Here is a tiny trained network, its code and every weight. The questions are about switching its units off for an input and a class, where a switched-off unit gives its printed mean instead of its output.

import numpy as np


def w(rows, s, z=0):
    codes = np.array(rows[::2]) - 128.0
    scale = np.full(codes.shape[1], s)
    scale[-1] = z or s
    return codes * scale


def norm(h):
    return h / np.sqrt((h * h).mean(-1, keepdims=True) + 1e-5)


def f(y):
    return y / 2 * (1 + np.tanh(0.7978845608 * (y + 0.044715 * y**3)))


def log_softmax(a):
    a = a - a.max(-1, keepdims=True)
    return a - np.log(np.exp(a).sum(-1, keepdims=True))


def net(x, mask):
    res = np.array(x, float).reshape(1, 2) / 4 @ E
    u = 0
    for l in range(3):
        y = f(norm(res) @ A[l][:, :-1].T + A[l][:, -1])
        res = res + np.where(mask[u : u + 10], y, B[l][:, -1]) @ B[l][:, :-1]
        u += 10
    return log_softmax(norm(res)[-1] @ U[:, :-1].T + U[:, -1])


A, B = {}, {}
E = w([
[70,128,156,66,86,151,81,25],'x0',
[130,221,144,155,138,76,134,253],'x1',
],0.0054)
A[0] = w([
[72,105,105,101,152,66,164,119,5],'L0N0',
[147,166,98,206,176,120,148,206,78],'L0N1',
[3,163,128,78,90,133,48,125,93],'L0N2',
[111,8,195,95,124,90,148,129,172],'L0N3',
[45,150,211,56,54,175,70,39,206],'L0N4',
[82,138,59,163,174,113,193,172,222],'L0N5',
[90,104,116,129,137,105,13,118,52],'L0N6',
[236,128,69,159,177,152,172,206,92],'L0N7',
[61,39,109,137,104,151,94,99,92],'L0N8',
[78,165,211,37,48,90,87,141,94],'L0N9',
],0.0051,0.0021)
B[0] = w([
[126,162,142,160,94,65,147,78,115],'L0N0',
[197,67,79,116,83,114,160,179,189],'L0N1',
[49,150,212,96,53,122,146,153,188],'L0N2',
[128,165,96,106,129,154,97,169,147],'L0N3',
[191,162,122,206,110,98,95,173,254],'L0N4',
[99,56,157,8,82,184,102,147,169],'L0N5',
[120,24,152,161,103,60,148,156,133],'L0N6',
[130,143,27,160,65,3,125,212,193],'L0N7',
[169,180,128,103,163,240,110,153,159],'L0N8',
[45,171,161,173,87,171,83,175,188],'L0N9',
],0.0046,0.0078)
A[1] = w([
[148,96,84,147,254,144,221,175,163],'L1N0',
[148,219,172,149,105,111,100,143,87],'L1N1',
[76,159,215,155,63,115,124,126,64],'L1N2',
[50,169,155,147,128,52,70,56,4],'L1N3',
[67,152,61,103,98,148,111,187,204],'L1N4',
[155,149,113,201,79,87,141,189,104],'L1N5',
[98,75,47,168,67,113,173,116,223],'L1N6',
[140,175,205,33,115,60,84,148,96],'L1N7',
[174,98,73,98,83,80,109,133,91],'L1N8',
[196,44,156,114,197,149,206,194,143],'L1N9',
],0.0055,0.0018)
B[1] = w([
[92,116,203,86,83,27,124,149,179],'L1N0',
[35,117,115,111,46,129,154,60,208],'L1N1',
[67,203,159,55,138,91,36,164,225],'L1N2',
[68,176,214,231,101,55,94,182,152],'L1N3',
[156,97,79,1,134,84,143,144,232],'L1N4',
[192,33,126,109,162,148,24,74,254],'L1N5',
[144,247,188,136,120,100,35,223,192],'L1N6',
[69,168,92,72,103,142,242,82,176],'L1N7',
[181,153,151,181,126,87,80,207,185],'L1N8',
[66,123,239,113,65,91,90,112,186],'L1N9',
],0.0043)
A[2] = w([
[92,136,203,110,27,133,172,218,171],'L2N0',
[126,170,245,113,78,78,106,177,102],'L2N1',
[115,73,171,170,139,183,62,93,3],'L2N2',
[113,69,151,27,60,169,78,131,104],'L2N3',
[244,70,62,210,223,32,167,216,118],'L2N4',
[190,84,95,161,118,221,158,82,143],'L2N5',
[254,49,189,170,178,96,169,110,173],'L2N6',
[163,16,189,171,208,119,166,111,78],'L2N7',
[147,61,225,63,112,185,180,131,79],'L2N8',
[61,236,223,168,163,37,83,85,45],'L2N9',
],0.0054,0.0015)
B[2] = w([
[120,196,96,195,158,184,187,49,255],'L2N0',
[68,163,76,175,108,166,146,48,249],'L2N1',
[191,97,64,86,216,106,186,164,149],'L2N2',
[132,86,143,184,182,63,199,185,204],'L2N3',
[179,88,255,63,47,165,63,136,245],'L2N4',
[178,133,108,188,142,161,97,98,153],'L2N5',
[33,138,143,93,117,170,79,153,158],'L2N6',
[53,191,145,152,61,81,163,121,121],'L2N7',
[95,88,49,205,112,77,166,106,125],'L2N8',
[44,164,81,190,61,237,104,161,199],'L2N9',
],0.0054,0.0057)
U = w([
[90,58,46,232,215,61,198,96,14],'0',
[81,118,163,37,206,85,144,52,4],'1',
[203,89,190,71,35,38,36,231,252],'2',
[41,226,42,88,159,50,217,159,4],'3',
[3,237,128,240,51,217,57,34,252],'4',
[111,147,188,105,208,79,163,58,4],'5',
[193,100,59,234,189,230,42,10,252],'6',
],0.0053,0.003)

Each question gives the input, the list of numbers given to net, and the class t.
The units are the neurons (one row each of A and B). Each row of codes is followed by its name. A weight is (code - 128) times the scale printed after its matrix; where a second scale follows, it is the last column's (A, B and U).
mask holds one flag per neuron, layer by layer. A switched-off neuron (its flag False) gives its mean, the last column of its row in B, instead of its output. The means were averaged over made-up inputs and are rounded, as every weight is.
A unit's drop is (log p(t) with every unit on - log p(t) with that unit switched off) / (log p(t) with every unit on - log p(t) with every unit switched off).
The circuit of an input: a set's keep is (log p(t) with only the set's units on - log p(t) with every unit switched off) / (log p(t) with every unit on - log p(t) with every unit switched off). Starting from the 12 units with the biggest drops (on a tie, the unit counted first), units are removed one at a time, each time the one whose removal leaves the highest keep (on an exact tie, the one counted first), for as long as the keep stays at least 0.8.
circuit, biggest first: the units of the circuit, biggest drop first
unit that matters most: the unit with the biggest drop
k most important neurons: the k neurons with the biggest drops, biggest first
k most important neurons of layer l: the k neurons of layer l with the biggest drops, biggest first
drop when u is switched off: that unit's drop, to one decimal
input [6,-6], class 6: most important neuron	L0N8
input [-7,-7], class 2: 2 most important neurons	L0N7, L0N2
input [7,-7], class 6: 3 most important neurons	L0N8, L0N7, L2N2
input [-5,-7], class 0: circuit, biggest first	L0N4, L2N3
input [1,8], class 3: 2 most important neurons	L0N4, L1N7
input [-4,-8], class 0: 2 most important neurons	L0N4, L0N7
input [1,5], class 3: 2 most important neurons	L0N4, L2N4
input [1,4], class 3: 2 most important neurons	L0N4, L2N4
input [3,7], class 3: 2 most important neurons of layer 1	L1N4, L1N7
input [5,-5], class 6: 3 most important neurons of layer 1	L1N6, L1N9, L1N0
input [-3,-7], class 0: 2 most important neurons of layer 0	L0N7, L0N4
input [2,6], class 3: 2 most important neurons	L1N4, L0N4
input [-6,-6], class 2: 3 most important neurons of layer 0	L0N7, L0N3, L0N2
input [1,-6], class 6: unit that matters most	L0N7
input [3,-5], class 6: drop when L0N7 is switched off	0.1
input [-1,-8], class 6: drop when L2N5 is switched off	0.1
input [4,-5], class 6: drop when L0N7 is switched off	0.2
